Below are the code and all the weights of a small trained network. Each question names an input and a target symbol and asks about switching units off, where a switched-off unit gives its printed mean instead of its output.

import numpy as np


def w(rows, s, z=0):
    codes = np.array(rows[::2]) - 128.0
    scale = np.full(codes.shape[1], s)
    scale[-1] = z or s
    return codes * scale


def softmax(a):
    e = np.exp(a - a.max(-1, keepdims=True))
    return e / e.sum(-1, keepdims=True)


def log_softmax(a):
    a = a - a.max(-1, keepdims=True)
    return a - np.log(np.exp(a).sum(-1, keepdims=True))


def net(x, mask):
    ids = ['ΛΞΠΣΨαβγδεζθμτφω'.index(c) for c in x.split()]
    T = len(ids)
    res = E[ids] + P[:T]
    u = 0
    for l in range(3):
        r = res
        for j in range(3):
            rows = slice(3 * j, 3 * j + 3)
            q, k, v = (r @ M[l][rows].T for M in (Q, K, V))
            z = softmax(np.where(np.tri(T) > 0, q @ k.T / 3**0.5, -1e9)) @ v
            o = O[l][rows]
            res = res + np.where(mask[u + j], z, o[:, -1]) @ o[:, :-1]
        u += 3
    return log_softmax(res[-1] @ U[:, :-1].T + U[:, -1])


Q, K, V, O = {}, {}, {}, {}
E = w([
[32,231,175,90],'Λ',
[122,51,198,139],'Ξ',
[71,177,41,79],'Π',
[129,164,197,146],'Σ',
[101,128,165,25],'Ψ',
[94,99,70,170],'α',
[76,116,112,1],'β',
[21,127,194,113],'γ',
[123,50,66,107],'δ',
[122,153,207,73],'ε',
[61,133,57,33],'ζ',
[195,140,57,69],'θ',
[173,201,66,93],'μ',
[178,77,62,81],'τ',
[115,227,32,119],'φ',
[112,151,126,192],'ω',
],0.0079)
P = w([
[140,120,133,133],'0',
[108,128,95,158],'1',
[161,78,61,157],'2',
[199,190,227,106],'3',
[2,154,181,70],'4',
[105,58,27,110],'5',
],0.022)
Q[0] = w([
[103,90,164,97],'0.h1',
[84,131,129,90],'0.h1',
[79,165,119,149],'0.h1',
[196,113,126,46],'0.h2',
[140,147,150,101],'0.h2',
[107,79,141,250],'0.h2',
[140,181,179,93],'0.h3',
[149,187,88,161],'0.h3',
[160,115,87,90],'0.h3',
],0.015)
K[0] = w([
[154,166,69,181],'0.h1',
[150,185,30,107],'0.h1',
[212,35,66,74],'0.h1',
[115,148,174,94],'0.h2',
[89,236,118,186],'0.h2',
[117,73,20,27],'0.h2',
[86,94,107,166],'0.h3',
[89,36,254,40],'0.h3',
[152,207,195,195],'0.h3',
],0.0092)
V[0] = w([
[187,149,202,118],'0.h1',
[57,94,159,165],'0.h1',
[78,230,133,253],'0.h1',
[136,106,206,123],'0.h2',
[111,138,86,76],'0.h2',
[108,166,170,191],'0.h2',
[215,225,162,145],'0.h3',
[126,129,197,32],'0.h3',
[102,142,186,106],'0.h3',
],0.0049)
O[0] = w([
[173,158,147,132,6],'0.h1',
[104,155,72,182,100],'0.h1',
[156,173,31,91,111],'0.h1',
[141,112,171,184,201],'0.h2',
[100,143,130,87,91],'0.h2',
[120,107,122,180,175],'0.h2',
[253,157,104,123,201],'0.h3',
[160,165,191,165,67],'0.h3',
[161,197,146,173,75],'0.h3',
],0.0052,0.0013)
Q[1] = w([
[104,136,161,123],'1.h1',
[150,107,130,142],'1.h1',
[133,152,154,112],'1.h1',
[132,105,7,196],'1.h2',
[227,150,184,74],'1.h2',
[192,95,125,127],'1.h2',
[173,115,196,126],'1.h3',
[44,150,100,198],'1.h3',
[168,83,33,162],'1.h3',
],0.016)
K[1] = w([
[135,148,159,131],'1.h1',
[124,118,131,158],'1.h1',
[165,168,127,118],'1.h1',
[199,123,201,93],'1.h2',
[24,183,131,159],'1.h2',
[105,246,160,131],'1.h2',
[52,171,94,126],'1.h3',
[205,68,105,89],'1.h3',
[166,167,187,92],'1.h3',
],0.014)
V[1] = w([
[121,67,54,147],'1.h1',
[138,125,187,179],'1.h1',
[140,169,171,71],'1.h1',
[39,62,187,120],'1.h2',
[97,131,179,249],'1.h2',
[105,184,84,167],'1.h2',
[236,73,154,178],'1.h3',
[134,223,88,185],'1.h3',
[104,180,156,86],'1.h3',
],0.014)
O[1] = w([
[79,192,187,123,27],'1.h1',
[141,124,62,75,119],'1.h1',
[168,91,72,199,227],'1.h1',
[108,7,174,31,3],'1.h2',
[107,158,86,2,84],'1.h2',
[38,189,113,135,136],'1.h2',
[247,172,122,105,223],'1.h3',
[58,209,66,141,169],'1.h3',
[73,58,73,188,86],'1.h3',
],0.0096,0.0022)
Q[2] = w([
[106,103,159,140],'2.h1',
[97,118,100,118],'2.h1',
[171,82,50,163],'2.h1',
[122,129,108,107],'2.h2',
[158,123,108,135],'2.h2',
[136,136,113,121],'2.h2',
[151,130,192,158],'2.h3',
[95,159,98,116],'2.h3',
[1,123,147,123],'2.h3',
],0.0095)
K[2] = w([
[152,155,90,127],'2.h1',
[152,116,162,114],'2.h1',
[86,183,254,77],'2.h1',
[130,127,139,150],'2.h2',
[114,143,146,116],'2.h2',
[124,123,141,135],'2.h2',
[147,54,221,160],'2.h3',
[142,212,126,95],'2.h3',
[24,161,157,98],'2.h3',
],0.0085)
V[2] = w([
[112,198,112,123],'2.h1',
[77,126,121,72],'2.h1',
[75,86,107,173],'2.h1',
[143,88,8,108],'2.h2',
[86,118,84,79],'2.h2',
[88,150,238,83],'2.h2',
[114,136,210,109],'2.h3',
[111,188,172,129],'2.h3',
[128,121,106,150],'2.h3',
],0.011)
O[2] = w([
[107,145,43,101,175],'2.h1',
[152,55,111,93,183],'2.h1',
[44,79,148,159,91],'2.h1',
[77,137,200,58,140],'2.h2',
[155,70,162,77,152],'2.h2',
[255,89,85,169,124],'2.h2',
[154,124,96,150,2],'2.h3',
[144,71,45,103,111],'2.h3',
[129,118,151,123,154],'2.h3',
],0.0099,0.0034)
U = w([
[129,39,93,44,105],'Λ',
[37,91,72,70,57],'Ξ',
[206,149,127,55,41],'Π',
[176,176,105,180,171],'Σ',
[199,79,45,147,50],'Ψ',
[134,107,164,137,176],'α',
[135,72,129,172,101],'β',
[132,157,164,90,210],'γ',
[203,132,100,169,119],'δ',
[163,122,2,93,183],'ε',
[116,197,140,47,101],'ζ',
[133,174,48,49,219],'θ',
[107,61,62,184,173],'μ',
[71,176,49,150,3],'τ',
[82,99,36,182,157],'φ',
[122,195,93,168,137],'ω',
],0.0071,0.0066)

Each question gives the input, a string of symbols that net reads in full, and the target symbol t.
The units are the heads (3 rows each of Q, K, V and O). Each row of codes is followed by its name. A weight is (code - 128) times the scale printed after its matrix; where a second scale follows, it is the last column's (O and U).
mask holds one flag per head, layer by layer. A switched-off head (its flag False) gives its mean, the last column of its rows in O, instead of its output. The means were averaged over made-up inputs and are rounded, as every weight is.
A unit's drop is (log p(t) with every unit on - log p(t) with that unit switched off) / (log p(t) with every unit on - log p(t) with every unit switched off).
The circuit of an input: a set's keep is (log p(t) with only the set's units on - log p(t) with every unit switched off) / (log p(t) with every unit on - log p(t) with every unit switched off). Starting from all 9 units, units are removed one at a time, each time the one whose removal leaves the highest keep (on an exact tie, the one counted first), for as long as the keep stays at least 0.8.
circuit, biggest first: the units of the circuit, biggest drop first
most important unit: the unit with the biggest drop
heads that matter: for each layer, one digit per head in row order, 1 if its drop is at least 0.15 and else 0, layers parted by /
input φ μ Π, target τ: most important unit : 1.h2
input Λ τ γ, target Ξ: circuit, biggest first : [1.h3 2.h2]
input Π Λ ω Π, target Ξ: circuit, biggest first : [1.h3 1.h2]
input Λ Π ω, target Ξ: circuit, biggest first : [1.h3 2.h2]
input ε Λ ω ω, target Ξ: circuit, biggest first : [1.h3 1.h2]
input γ ω θ, target Λ: circuit, biggest first : [1.h2 2.h2]
input Λ Π Λ Λ α φ, target Ξ: circuit, biggest first : [1.h1 1.h3 2.h2]
input Π Λ Λ ζ Π Π, target μ: circuit, biggest first : [1.h3 1.h2]
input ω ω ω ω, target ε: circuit, biggest first : [1.h1 1.h2]
input Λ ω Λ, target Ξ: circuit, biggest first : [1.h3 2.h2 2.h1]
input Λ μ δ, target Ξ: circuit, biggest first : [1.h3 2.h2]
input γ ω γ γ ω, target Λ: heads that matter : 000 / 010 / 000
input ω Π γ Σ δ, target Λ: circuit, biggest first : [1.h2 2.h2 1.h1]
input θ ε β φ Ξ β, target ω: circuit, biggest first : [1.h2 1.h1]
input γ γ φ, target Λ: circuit, biggest first : [1.h2 2.h2]
input ω φ ε, target ε: most important unit : 1.h1
input Π β τ, target φ: heads that matter : 000 / 111 / 100
input ε Λ Λ Ξ ω Λ, target ζ: heads that matter : 000 / 100 / 011
input Λ Λ Λ Λ, target Ξ: heads that matter : 000 / 001 / 010
input τ Ξ τ, target Σ: heads that matter : 000 / 111 / 110
input φ γ Π Λ Ψ, target φ: heads that matter : 000 / 110 / 000
input ω Π γ δ, target φ: most important unit : 1.h3
input ε Σ φ ε, target ζ: heads that matter : 001 / 111 / 011
input ω Π θ ω ε, target ε: heads that matter : 000 / 101 / 100
input τ θ ω, target δ: heads that matter : 101 / 101 / 010
